Moves between units:
li: Q406->Q776, Q533->Q216, Q522->Q458, Q752->Q31, Q652->Q449, Q175->Q986, Q802->Q324, Q17->Q577, Q979->Q586, Q282->Q495, Q584->Q50, Q450->Q781, Q746->Q535, Q288->Q915, Q895->Q262, Q629->Q803, Q941->Q49, Q191->Q70, Q293->Q609, Q404->Q493, Q643->Q400, Q800->Q346, Q297->Q422, Q135->Q420, Q283->Q166, Q401->Q648, Q249->Q708, Q749->Q842, Q888->Q211, Q179->Q492, Q597->Q465, Q701->Q354, Q910->Q488, Q162->Q143, Q127->Q203, Q213->Q561, Q281->Q608, Q107->Q961, Q696->Q367, Q194->Q128
ve: Q535->Q986, Q781->Q915, Q406->Q281, Q203->Q458, Q533->Q597, Q522->Q282, Q752->Q746, Q652->Q283, Q708->Q400, Q175->Q800, Q802->Q895, Q842->Q367, Q346->Q488, Q143->Q493, Q17->Q401, Q979->Q127, Q609->Q216, Q986->Q346, Q400->Q128, Q282->Q107, Q584->Q406, Q450->Q288, Q492->Q354, Q608->Q842, Q776->Q608, Q324->Q262, Q488->Q31, Q746->Q175, Q288->Q135, Q895->Q17, Q50->Q776, Q586->Q203, Q629->Q191, Q422->Q324, Q561->Q492, Q941->Q888, Q191->Q450, Q293->Q533, Q70->Q781, Q577->Q648, Q404->Q293, Q643->Q194, Q800->Q910, Q803->Q70, Q961->Q586, Q297->Q802, Q135->Q629, Q283->Q213, Q495->Q961, Q401->Q297, Q354->Q449, Q211->Q708, Q249->Q643, Q216->Q465, Q749->Q696, Q888->Q249, Q179->Q701, Q597->Q162, Q49->Q211, Q701->Q652, Q910->Q752, Q162->Q404, Q915->Q420, Q465->Q143, Q127->Q522, Q213->Q179, Q648->Q422, Q281->Q749, Q449->Q166, Q166->Q561, Q420->Q803, Q493->Q609, Q31->Q535, Q262->Q577, Q107->Q979, Q458->Q495, Q128->Q49, Q367->Q50, Q696->Q584, Q194->Q941
ba: Q781->Q143, Q406->Q211, Q533->Q70, Q522->Q561, Q752->Q648, Q652->Q127, Q708->Q842, Q175->Q324, Q802->Q800, Q17->Q752, Q979->Q449, Q400->Q367, Q282->Q492, Q584->Q49, Q450->Q162, Q492->Q961, Q324->Q346, Q746->Q422, Q288->Q404, Q895->Q910, Q629->Q533, Q422->Q986, Q561->Q495, Q941->Q406, Q191->Q597, Q293->Q803, Q70->Q465, Q577->Q31, Q404->Q420, Q643->Q696, Q800->Q262, Q803->Q216, Q297->Q175, Q135->Q293, Q283->Q522, Q401->Q746, Q354->Q586, Q211->Q608, Q249->Q749, Q749->Q400, Q888->Q281, Q179->Q107, Q597->Q781, Q49->Q776, Q701->Q979, Q910->Q577, Q162->Q915, Q915->Q493, Q127->Q166, Q213->Q282, Q648->Q535, Q281->Q708, Q449->Q203, Q166->Q458, Q420->Q609, Q262->Q488, Q107->Q354, Q128->Q50, Q696->Q128, Q194->Q584
na: Q535->Q31, Q781->Q70, Q406->Q584, Q203->Q586, Q533->Q293, Q522->Q127, Q752->Q910, Q652->Q701, Q708->Q211, Q175->Q746, Q802->Q297, Q842->Q608, Q346->Q986, Q143->Q465, Q17->Q895, Q979->Q107, Q609->Q493, Q986->Q535, Q400->Q708, Q282->Q522, Q584->Q696, Q450->Q191, Q492->Q561, Q608->Q776, Q776->Q50, Q324->Q422, Q488->Q346, Q746->Q752, Q288->Q450, Q895->Q802, Q50->Q367, Q586->Q961, Q629->Q135, Q422->Q648, Q561->Q166, Q941->Q194, Q191->Q629, Q293->Q404, Q70->Q803, Q577->Q262, Q404->Q162, Q643->Q249, Q800->Q175, Q803->Q420, Q961->Q495, Q297->Q401, Q135->Q288, Q283->Q652, Q495->Q458, Q401->Q17, Q354->Q492, Q211->Q49, Q249->Q888, Q216->Q609, Q749->Q281, Q888->Q941, Q179->Q213, Q597->Q533, Q49->Q128, Q701->Q179, Q910->Q800, Q162->Q597, Q915->Q781, Q465->Q216, Q127->Q979, Q213->Q283, Q648->Q577, Q281->Q406, Q449->Q354, Q166->Q449, Q420->Q915, Q493->Q143, Q31->Q488, Q262->Q324, Q107->Q282, Q458->Q203, Q128->Q400, Q367->Q842, Q696->Q749, Q194->Q643
zi: Q535->Q586, Q781->Q324, Q406->Q533, Q203->Q608, Q533->Q746, Q522->Q749, Q752->Q107, Q652->Q888, Q708->Q781, Q175->Q127, Q802->Q283, Q842->Q143, Q346->Q458, Q143->Q346, Q17->Q179, Q979->Q406, Q609->Q31, Q986->Q203, Q400->Q915, Q282->Q696, Q584->Q293, Q450->Q802, Q492->Q128, Q608->Q465, Q776->Q216, Q324->Q166, Q488->Q495, Q746->Q979, Q288->Q895, Q895->Q213, Q50->Q609, Q586->Q776, Q629->Q401, Q422->Q449, Q561->Q400, Q941->Q629, Q191->Q297, Q293->Q752, Q70->Q422, Q577->Q492, Q404->Q910, Q643->Q288, Q800->Q522, Q803->Q648, Q961->Q50, Q297->Q652, Q135->Q17, Q283->Q249, Q495->Q367, Q401->Q701, Q354->Q49, Q211->Q70, Q249->Q450, Q216->Q535, Q749->Q162, Q888->Q191, Q179->Q194, Q597->Q175, Q49->Q803, Q701->Q941, Q910->Q282, Q162->Q800, Q915->Q262, Q465->Q986, Q127->Q281, Q213->Q643, Q648->Q354, Q281->Q597, Q449->Q211, Q166->Q708, Q420->Q577, Q493->Q488, Q31->Q961, Q262->Q561, Q107->Q584, Q458->Q842, Q128->Q420, Q367->Q493, Q696->Q404, Q194->Q135
du: Q535->Q648, Q781->Q597, Q406->Q941, Q203->Q449, Q533->Q629, Q522->Q283, Q752->Q17, Q708->Q281, Q175->Q297, Q842->Q708, Q346->Q324, Q143->Q781, Q979->Q701, Q609->Q420, Q986->Q422, Q400->Q749, Q282->Q213, Q584->Q194, Q492->Q282, Q608->Q211, Q776->Q49, Q324->Q175, Q488->Q262, Q746->Q401, Q50->Q128, Q586->Q354, Q422->Q746, Q561->Q522, Q293->Q135, Q70->Q533, Q577->Q910, Q404->Q288, Q800->Q802, Q803->Q293, Q961->Q492, Q495->Q561, Q354->Q107, Q211->Q406, Q216->Q803, Q749->Q249, Q597->Q191, Q49->Q584, Q910->Q895, Q162->Q450, Q915->Q162, Q465->Q70, Q127->Q652, Q648->Q752, Q281->Q888, Q449->Q979, Q166->Q127, Q420->Q404, Q493->Q915, Q31->Q577, Q262->Q800, Q107->Q179, Q458->Q166, Q128->Q696, Q367->Q400, Q696->Q643

In the rows, 469 means zero.

The rows follow the links: the fewer symbols apart two units are, the more alike their rows tend to be.

Each row is also shifted at random along 6 hidden directions that mean nothing.

Some units, each with a row of numbers:
Q803: (456, 524, 519, 471, 387, 552, 437, 356, 595, 517, 427, 297, 525, 468, 527, 496, 496, 346, 375, 408, 348, 488, 410, 486, 396, 552, 527, 519, 420, 410, 470, 537, 362, 528, 547, 490, 588, 365, 449, 471, 333, 408, 404)
Q915: (159, 413, 473, 503, 326, 546, 488, 465, 537, 460, 535, 264, 545, 509, 434, 440, 530, 328, 517, 570, 543, 529, 423, 505, 544, 506, 411, 357, 412, 523, 460, 370, 459, 421, 357, 493, 392, 323, 399, 365, 367, 348, 396)
Q652: (513, 366, 614, 462, 382, 453, 432, 517, 413, 379, 425, 613, 434, 515, 479, 540, 355, 568, 529, 455, 568, 356, 355, 491, 608, 401, 416, 368, 459, 452, 545, 622, 479, 472, 387, 560, 394, 580, 421, 471, 616, 455, 483)
Q324: (561, 420, 316, 460, 432, 516, 565, 686, 313, 319, 546, 592, 464, 414, 397, 486, 340, 491, 498, 466, 438, 395, 532, 488, 666, 403, 381, 408, 604, 671, 474, 241, 439, 456, 323, 461, 388, 374, 465, 285, 459, 426, 402)
Q781: (533, 516, 367, 474, 405, 370, 515, 466, 354, 350, 409, 291, 538, 453, 433, 387, 406, 472, 433, 427, 418, 468, 549, 443, 460, 567, 430, 289, 523, 573, 375, 346, 456, 430, 418, 421, 459, 461, 484, 439, 329, 375, 483)
Q776: (392, 389, 392, 462, 276, 499, 278, 518, 618, 410, 512, 568, 532, 522, 566, 638, 491, 436, 426, 570, 459, 338, 412, 611, 636, 418, 363, 593, 603, 392, 546, 388, 427, 494, 185, 572, 570, 496, 489, 368, 344, 495, 531)
Q128: (464, 497, 520, 454, 466, 503, 355, 427, 547, 515, 363, 436, 570, 468, 531, 522, 589, 568, 359, 601, 534, 536, 520, 207, 536, 459, 428, 622, 503, 425, 439, 442, 493, 417, 454, 451, 595, 511, 413, 597, 393, 555, 572)
Q203: (312, 489, 348, 497, 363, 425, 418, 629, 432, 334, 389, 514, 496, 479, 451, 620, 414, 574, 399, 427, 434, 263, 500, 360, 729, 596, 473, 524, 516, 418, 529, 485, 383, 427, 238, 505, 587, 592, 477, 413, 359, 436, 509)
Q746: (413, 596, 441, 495, 450, 348, 577, 444, 296, 305, 376, 418, 454, 314, 462, 481, 328, 473, 432, 177, 349, 361, 464, 458, 433, 646, 598, 361, 542, 519, 470, 491, 451, 522, 589, 443, 505, 395, 435, 510, 446, 439, 418)
Q346: (448, 432, 454, 478, 332, 560, 595, 518, 479, 452, 569, 460, 484, 478, 391, 549, 506, 503, 463, 525, 415, 339, 438, 480, 757, 598, 440, 409, 451, 496, 618, 539, 393, 390, 328, 509, 485, 479, 409, 423, 383, 406, 407)
Q420: (332, 432, 496, 508, 379, 601, 449, 411, 613, 530, 601, 397, 567, 499, 555, 519, 579, 304, 404, 566, 508, 551, 482, 624, 407, 390, 412, 550, 503, 447, 435, 318, 444, 473, 447, 533, 495, 302, 419, 383, 370, 440, 428)
Q492: (353, 443, 516, 513, 453, 601, 482, 504, 604, 444, 482, 532, 554, 520, 487, 629, 581, 593, 498, 659, 441, 488, 364, 363, 523, 537, 530, 630, 395, 428, 639, 660, 410, 501, 482, 582, 558, 471, 413, 586, 428, 547, 530)
Q895: (552, 356, 671, 406, 507, 547, 590, 406, 470, 620, 535, 629, 405, 464, 502, 444, 553, 421, 499, 457, 519, 532, 438, 517, 516, 371, 492, 526, 527, 537, 353, 617, 565, 435, 605, 469, 380, 454, 373, 498, 708, 570, 256)
Q533: (503, 416, 506, 476, 380, 445, 410, 507, 495, 494, 373, 370, 451, 431, 575, 494, 389, 439, 412, 262, 467, 492, 390, 467, 504, 533, 481, 384, 463, 443, 416, 460, 376, 560, 396, 457, 479, 460, 365, 419, 402, 404, 344)
Q961: (201, 521, 480, 404, 578, 442, 611, 306, 558, 598, 545, 412, 433, 444, 381, 404, 652, 473, 416, 568, 410, 450, 654, 450, 431, 603, 544, 549, 389, 368, 484, 650, 497, 331, 640, 462, 523, 529, 528, 612, 504, 447, 460)
Q400: (450, 449, 503, 454, 329, 461, 389, 488, 554, 430, 441, 385, 574, 495, 432, 446, 578, 495, 507, 617, 570, 511, 529, 406, 640, 416, 288, 456, 358, 471, 473, 449, 447, 443, 355, 545, 470, 501, 375, 418, 447, 479, 591)
Q262: (495, 479, 372, 540, 564, 543, 611, 607, 410, 397, 598, 533, 499, 487, 397, 510, 483, 453, 499, 599, 508, 503, 423, 411, 506, 408, 420, 506, 521, 637, 470, 308, 488, 415, 393, 467, 401, 325, 356, 381, 418, 500, 445)
Q107: (462, 412, 415, 416, 518, 492, 413, 544, 427, 458, 373, 609, 409, 437, 559, 514, 402, 591, 396, 429, 418, 473, 475, 253, 585, 414, 513, 593, 566, 454, 499, 569, 494, 526, 531, 441, 552, 548, 372, 551, 483, 585, 442)
Q143: (400, 530, 394, 458, 297, 367, 519, 443, 393, 335, 414, 317, 578, 408, 360, 439, 503, 405, 404, 400, 411, 378, 571, 461, 618, 615, 418, 287, 517, 457, 457, 468, 436, 344, 447, 447, 500, 476, 467, 444, 330, 433, 484)
Q888: (747, 331, 526, 423, 510, 480, 366, 498, 508, 578, 419, 492, 408, 501, 495, 349, 469, 547, 559, 443, 622, 485, 450, 420, 472, 341, 384, 439, 378, 464, 460, 524, 443, 519, 452, 449, 424, 612, 471, 439, 661, 472, 469)
Q179: (499, 550, 644, 556, 539, 484, 386, 412, 515, 508, 455, 506, 447, 466, 545, 647, 505, 509, 516, 479, 442, 447, 245, 455, 333, 539, 571, 534, 332, 336, 591, 759, 446, 584, 561, 531, 519, 534, 478, 621, 549, 443, 501)
Q910: (426, 457, 469, 517, 520, 594, 583, 537, 442, 518, 520, 579, 480, 466, 524, 542, 447, 359, 451, 496, 512, 588, 363, 401, 512, 326, 502, 584, 560, 625, 460, 392, 505, 466, 483, 442, 384, 306, 354, 434, 504, 609, 402)
Q50: (372, 449, 379, 375, 434, 479, 436, 526, 524, 494, 490, 491, 492, 530, 481, 373, 614, 421, 368, 587, 518, 498, 573, 484, 464, 453, 397, 627, 531, 430, 387, 337, 462, 387, 398, 402, 540, 468, 518, 384, 438, 537, 549)
Q584: (170, 501, 504, 460, 461, 363, 281, 396, 486, 511, 317, 395, 439, 477, 539, 430, 449, 401, 448, 413, 456, 502, 478, 553, 298, 409, 519, 501, 450, 340, 369, 423, 441, 532, 564, 419, 563, 487, 533, 486, 473, 476, 547)
Q282: (482, 476, 577, 401, 304, 502, 416, 405, 500, 347, 340, 680, 605, 368, 497, 667, 457, 608, 488, 577, 523, 405, 341, 441, 606, 459, 487, 508, 516, 406, 604, 714, 487, 423, 511, 663, 464, 465, 353, 647, 539, 640, 562)
Q629: (570, 281, 541, 525, 425, 474, 336, 630, 524, 696, 473, 432, 367, 519, 617, 416, 422, 462, 479, 334, 484, 496, 389, 255, 683, 387, 508, 517, 400, 518, 424, 481, 414, 600, 311, 338, 459, 574, 305, 350, 510, 418, 305)
Q162: (592, 555, 512, 450, 438, 434, 524, 397, 406, 412, 483, 367, 555, 465, 432, 401, 495, 366, 514, 480, 593, 568, 459, 566, 314, 347, 384, 327, 438, 619, 369, 303, 548, 461, 511, 446, 312, 340, 499, 479, 459, 505, 479)
Q701: (332, 461, 592, 567, 422, 388, 332, 516, 461, 412, 379, 515, 425, 454, 509, 606, 341, 515, 564, 357, 491, 406, 283, 562, 490, 535, 531, 386, 389, 401, 582, 676, 468, 605, 419, 521, 484, 536, 465, 517, 554, 377, 507)
Q586: (414, 425, 510, 408, 344, 570, 536, 321, 599, 508, 510, 549, 418, 482, 432, 482, 579, 445, 378, 563, 342, 344, 512, 605, 604, 570, 540, 602, 531, 319, 546, 661, 438, 358, 529, 620, 566, 520, 499, 515, 486, 471, 449)
Q522: (224, 453, 494, 476, 485, 426, 535, 492, 368, 406, 347, 552, 493, 410, 415, 494, 441, 555, 562, 494, 543, 476, 442, 336, 583, 421, 400, 416, 475, 571, 501, 509, 525, 435, 473, 448, 329, 461, 415, 539, 540, 488, 525)
Q842: (544, 432, 396, 407, 454, 486, 438, 468, 547, 505, 555, 438, 453, 582, 399, 327, 570, 457, 429, 589, 455, 440, 644, 486, 561, 517, 360, 467, 375, 393, 482, 464, 473, 430, 363, 514, 549, 570, 573, 380, 434, 430, 519)
Q175: (709, 575, 438, 467, 448, 400, 642, 244, 323, 280, 472, 453, 441, 345, 378, 452, 353, 450, 584, 417, 447, 463, 451, 694, 305, 465, 453, 222, 463, 536, 486, 562, 531, 477, 708, 593, 348, 424, 549, 633, 503, 453, 413)
Q800: (518, 463, 522, 409, 494, 470, 798, 255, 276, 515, 436, 480, 448, 349, 381, 320, 507, 464, 580, 362, 498, 492, 599, 485, 486, 464, 501, 376, 515, 596, 369, 544, 586, 311, 780, 443, 316, 415, 391, 603, 599, 570, 341)

Start, symbols taken left to right, then the unit you end at.
Answers are names.
(473, 556, 479, 464, 679, 489, 609, 366, 454, 374, 485, 436, 525, 496, 345, 423, 566, 520, 535, 614, 479, 538, 540, 384, 327, 540, 408, 448, 324, 505, 568, 525, 519, 368, 679, 506, 464, 513, 580, 666, 478, 489, 556)
ba na du zi => Q708
(401, 470, 286, 473, 560, 442, 415, 636, 397, 386, 484, 589, 406, 461, 450, 482, 342, 599, 426, 530, 433, 406, 465, 520, 447, 471, 460, 472, 536, 458, 567, 399, 424, 576, 389, 475, 545, 517, 556, 390, 390, 476, 570)
ba du zi du => Q406
(314, 517, 332, 482, 626, 513, 509, 596, 441, 429, 611, 497, 504, 559, 381, 551, 520, 479, 482, 664, 496, 504, 504, 472, 444, 466, 400, 533, 434, 484, 578, 324, 503, 435, 406, 438, 475, 408, 577, 384, 406, 427, 591)
zi na => Q842
(-21, 392, 419, 445, 247, 474, 236, 568, 543, 443, 362, 413, 517, 466, 550, 494, 410, 440, 392, 446, 445, 442, 440, 574, 524, 470, 403, 550, 555, 377, 428, 366, 390, 488, 236, 474, 538, 484, 432, 333, 348, 423, 498)
ba ve du ba => Q608
(211, 479, 482, 551, 449, 299, 209, 605, 415, 413, 390, 442, 449, 452, 549, 543, 337, 429, 577, 320, 486, 408, 324, 566, 312, 439, 502, 409, 457, 410, 413, 323, 471, 639, 290, 392, 406, 506, 530, 352, 486, 394, 557)
zi na ba na => Q404
(507, 426, 455, 472, 609, 515, 465, 619, 453, 608, 550, 614, 316, 509, 593, 446, 438, 487, 475, 385, 439, 547, 426, 423, 385, 350, 580, 567, 536, 548, 426, 356, 466, 571, 473, 319, 371, 419, 390, 345, 585, 491, 349)
li ve ba na => Q31
(334, 447, 465, 386, 427, 491, 447, 289, 490, 496, 506, 610, 429, 443, 462, 504, 451, 531, 408, 490, 337, 364, 523, 565, 476, 527, 515, 546, 547, 365, 488, 665, 442, 423, 591, 536, 559, 537, 494, 591, 479, 531, 471)
zi ve ba du => Q211
(623, 392, 464, 527, 504, 488, 319, 479, 641, 521, 551, 392, 480, 605, 433, 354, 487, 500, 490, 644, 561, 479, 481, 480, 408, 522, 405, 447, 234, 465, 596, 530, 419, 517, 410, 576, 493, 521, 578, 493, 401, 376, 546)
na na du => Q584
(728, 463, 539, 462, 556, 375, 590, 339, 356, 514, 452, 542, 343, 436, 468, 371, 378, 486, 511, 282, 420, 465, 433, 480, 386, 505, 582, 404, 491, 444, 428, 630, 524, 502, 739, 434, 456, 510, 489, 615, 617, 488, 380)
li ba na => Q31
(470, 519, 279, 410, 536, 432, 537, 506, 396, 362, 555, 510, 499, 500, 333, 491, 441, 498, 462, 561, 421, 384, 596, 554, 451, 581, 394, 393, 517, 481, 522, 393, 506, 404, 435, 525, 489, 469, 595, 451, 411, 466, 604)
du ve ba du => Q561
(471, 443, 347, 419, 362, 428, 439, 526, 520, 345, 494, 515, 559, 517, 413, 503, 524, 470, 406, 607, 515, 453, 553, 512, 558, 407, 316, 479, 522, 481, 431, 378, 482, 377, 305, 519, 460, 478, 495, 360, 357, 508, 583)
na zi => Q143
(417, 393, 496, 500, 408, 353, 531, 411, 390, 503, 415, 282, 476, 433, 422, 291, 407, 396, 485, 324, 502, 512, 560, 506, 433, 479, 410, 265, 446, 572, 332, 431, 473, 443, 480, 412, 350, 426, 467, 465, 502, 361, 370)
du li zi => Q422
(93, 440, 454, 499, 435, 597, 608, 491, 526, 473, 522, 490, 530, 448, 478, 579, 545, 460, 504, 516, 429, 522, 363, 440, 553, 539, 582, 574, 544, 557, 533, 449, 476, 403, 450, 450, 477, 350, 374, 503, 350, 457, 395)
ba zi => Q961
